Each row has a name. Each question is about the rows just above it. Places in a row count from 0.

[14 -1 -3 -1  7 14 14 14] = misa
[  8  30  28  43  30  28 -19  21] = gerin
[ 15  28  33 -36  25  38  15  19] = Tolo
[10 34 14 36 44 20 -4 16] = sof
[ 16  -3 -19 -11  14   5   7  -9] = buro
[-16 -49 -14 -50 -54 -26  -1 -22] = Sig
[15 -1 -3 -5 14 -3 -3 -3] = neda
Where does [  8  31  28  43  30  28 -19  21] differ from gerin, and what was there? -> 1, [30]
Every place of [15] in Tolo: -> 0 6
Where does [14  0 -3 -1  7 14 14 14] differ from misa, and what was there? -> 1, [-1]
Places of [-3] in row neda: -> 2 5 6 7
At which places does gerin hold [43]? -> 3
Every place of [14] in misa: -> 0 5 6 7

[-13  17   7   9  -5  13   4  -7] : lub
[-10   5  -7  16 -38  -9   1  -9] : bufi
[  4   3  -7  14 -16  -2  -1 -10] : nure
[-29  42   7  35  29  28  -6  -6] : fivib
[36  8 -6 -6 57 57 26 57] : noret
At which places does noret hold [57]? -> 4 5 7
Where does [-29  42   7  35  29  28  -5  -6] differ from fivib, and what was there? -> 6, [-6]
Places of [-6] in row fivib: -> 6 7
Every place of [36] in noret: -> 0
One entry of lub was changed: [-13  17   7   8  -5  13   4  -7]. Where, and from what? -> 3, [9]
One entry of nure was changed: [  4   3  -7  14 -16  -3  -1 -10]. Where, and from what? -> 5, [-2]
One entry of lub was changed: [-13  17   7  10  -5  13   4  -7]. Where, and from what? -> 3, [9]

[-45  18   6  15]  nupud
[ 40 -32 -53  13]  feki
[-51  39   6  -8]  toduz
[-51  39  45  -8]  guzi
Where does [ 40 -33 -53  13] differ from feki, and what was there? -> 1, [-32]
Changed toduz: [-51  38   6  -8]. Place and old value: -> 1, [39]
Where does [-51  40   6  -8] differ from toduz, and what was there? -> 1, [39]

[ 13  10 -14 -32 -14 -24  19 -12  11 -28 -14  20 -31  19 -30  29 -26 -30
  -5  13 -14  10  22  13  32 -30] = der
[-25  10 -31 -32 -14 -24  16 -12  11 -28 -21 -31 -31  19 -30 -30 -24 -21
 -30 -29 -21  21 -31  12  -6  12] = rulas
[ 13  10 -31 -26 -14 -24 -20 -12  11 -28 -20 -20 -20  19 -30 -26 -26 -30
  -5  13 -14  10 -20 -26   8 -39] = basu
At which places does der hold [13]? -> 0 19 23
At which places does rulas hold [-21]? -> 10 17 20
Places of [-6] in row rulas: -> 24
Places of [19] in row der: -> 6 13
Where does [ 13  10 -14 -32 -14 -24  19 -12  11 -28 -14  20 -31  19 -30  29 -26 -30
  -5  13 -14  10  22  12  32 -30] differ from der, and what was there? -> 23, [13]
At which places does rulas hold [-30]? -> 14 15 18
At which places does basu hold [-26]? -> 3 15 16 23

[ 5  5 -6 -2] : sut
[48 -2 12 -5] : Vateb
[10 -6 10 32] : paset
[  0   0 -21  16] : Zigi
[ -6  17 -24 -10] : sagi
[ -6  17 -24  -8] : muf
[-20 -20 -20  27] : pefom
[ 4  6 -7 -2] : bedo
[-37  15 -27   5] : tol
Places of [0] in row Zigi: -> 0 1
Every place of [-20] in pefom: -> 0 1 2
Changed sagi: [ -7  17 -24 -10]. Place and old value: -> 0, [-6]
Changed paset: [10 -6 10 31]. Place and old value: -> 3, [32]
At which places does bedo hold [-7]? -> 2
Where does [ 4  5 -7 -2] differ from bedo, and what was there? -> 1, [6]
Where does [-37  14 -27   5] differ from tol, and what was there? -> 1, [15]

[-37  29 -18 -48 -12 -41] -> simov
[-54  20 -52  11  16  15] -> Guga
[ 42  42  42 -53 -53 -36] -> Voba
Places of [-53] in row Voba: -> 3 4
One entry of simov was changed: [-37  29 -18 -49 -12 -41]. Where, and from what? -> 3, [-48]
Changed Guga: [-54  20 -52  11  16  16]. Place and old value: -> 5, [15]
Every place of [20] in Guga: -> 1
One entry of simov was changed: [-36  29 -18 -48 -12 -41]. Where, and from what? -> 0, [-37]

[-11 -23   2   5  -8   2] = Tesuz
[-11   8 -12 -17 -10 -22] = makub
[-3  1 15 -4 -1 -6] = ros
[-10  26 -35 -47  15 -25] = vofa
[ 15  25   9 -10  23  -5] = div
[ -6  33 -23 -29   3 -18] = Pavi
[ -3  26 -35 -47  15 -25] = mino
[  9 -15   0  16   1  22] = kebop
[34  8  7 14 19 18] = Kediv
At which places does makub hold [8]? -> 1
Changed mino: [ -3  26 -35 -47  15 -26]. Place and old value: -> 5, [-25]
Changed Pavi: [ -7  33 -23 -29   3 -18]. Place and old value: -> 0, [-6]

[-4 -4 14 12  9]  Tase
[ -4  12 -13  -4  -4]  fason
[-11  -6  15  -6   3]  Nilal
[-19 -14  14 -10   9]  nobir
[  5  14 -10   7 -27]  Sifor
[ -1  12 -13  -4 -47]  tareg
[ 18  -2 -25  -3 -23]  gemog
[-4 13 14 12 18]  nes
Every place of [12] in Tase: -> 3
Places of [-4] in row fason: -> 0 3 4
Where does [ -5  12 -13  -4  -4] differ from fason, and what was there? -> 0, [-4]

[ 46  29  44  12 -51 -42 -14  30  27  53 -28 -17  16  34  -2 -47 -16   1
 -48  10   1  32  22 -26   8   1   1  25 -28   1  38 -31]  kibor
[ 36  36  30 -32  50 -38  -2 -45  19  11  27  -8  11   8  15  43  32 -12
  28  -2  16  34 -49 -50  22   0 -22 -37  28   3  -4  10]  ginu
[ 17  -9 -21  21  37  40  20  18  17  49 -22 -48  33  14  51  18  26  20
  24 -10  45 -33  -7 -43  51  35  -8 -12  43  15  21  -2]  ruza
[ 17  -9 -21  21  37  40  45  18  18  49 -22 -48  33  14  51  18  18  20
  24 -10  45 -33  45  -3  21 -14  45  18  -5  -5 -15 -25]  Fulun
[ 53   0  12  -9 -52 -38 -13  36  38 -32  29 -22  16  18 -51 -51  20  52
   4 -12  42  12  39  -2  43 -14   4  31   3 -15  23  17]  kofu
[ 53   0  12  -9 -52 -38 -13  36  38 -32  29 -22  16  18 -51 -51   7 -52
 -19  14  28  42  44   4   0 -49 -33 -28 -19  -7   6  44]  zuril
One entry of kibor was changed: [ 46  29  44  12 -51 -42 -14  30  27  53 -28 -17  16  34  -2 -47 -16   1
 -48  10   1  32  22 -26   8   1   1  25 -27   1  38 -31]. Where, and from what? -> 28, [-28]
Places of [1] in row kibor: -> 17 20 25 26 29
Changed ruza: [ 17  -9 -21  21  37  40  20  18  17  49 -21 -48  33  14  51  18  26  20
  24 -10  45 -33  -7 -43  51  35  -8 -12  43  15  21  -2]. Place and old value: -> 10, [-22]
Every place of [18] in Fulun: -> 7 8 15 16 27

[ 9 -1  9  3  8 -1 15 -1] -> pubu
[ 20  22  22 -21 -22   7  34  -5] -> Tasal
[ 31 -14   6  -4   3  11   0   3] -> fetat
[ 31 -14   6  -4   3  11   0  -9] -> fesul
[ 20  22  22 -21 -22   7  34   5] -> zemik
[ 8 -7  9  7  4 -9 -9  6] -> Vubes
[ 20  22  22 -21   3   7  34  -5] -> Bora
[-29 -52   0  -2  14   4  -2 -10] -> Vudi
[ 14  30  -1   5   8 -12  -5 -17] -> kobek
[ 4  4  9  7  7  4 -5  4] -> Zunog
At which places does Zunog hold [4]? -> 0 1 5 7
Changed Bora: [ 20  23  22 -21   3   7  34  -5]. Place and old value: -> 1, [22]
Every place of [-1] in pubu: -> 1 5 7
Changed fesul: [ 31 -14   6  -5   3  11   0  -9]. Place and old value: -> 3, [-4]
Changed pubu: [ 9 -1  9  3  8 -2 15 -1]. Place and old value: -> 5, [-1]
Where does [ 14  30  -2   5   8 -12  -5 -17] differ from kobek, and what was there? -> 2, [-1]
Changed zemik: [ 20  22  22 -21 -22   6  34   5]. Place and old value: -> 5, [7]

[-41  -5  -4  -3  19 -16 -29   8 -22  21]  Nebin
[-7 11 -3 11 -3 11 11 11 -7 -7]  Suted
[ 22  12 -14   0  12  11   0  12   4   0]  ritul
[ -7 -24  25 -34  -3  11  12 -16   4  -2]  Pur
Places of [-3] in row Suted: -> 2 4
Places of [11] in row Suted: -> 1 3 5 6 7
Places of [0] in row ritul: -> 3 6 9
Changed Pur: [ -7 -24  25 -34  -2  11  12 -16   4  -2]. Place and old value: -> 4, [-3]
One entry of Pur was changed: [ -7 -24  25 -34  -3  11  12 -15   4  -2]. Where, and from what? -> 7, [-16]
Places of [12] in row ritul: -> 1 4 7

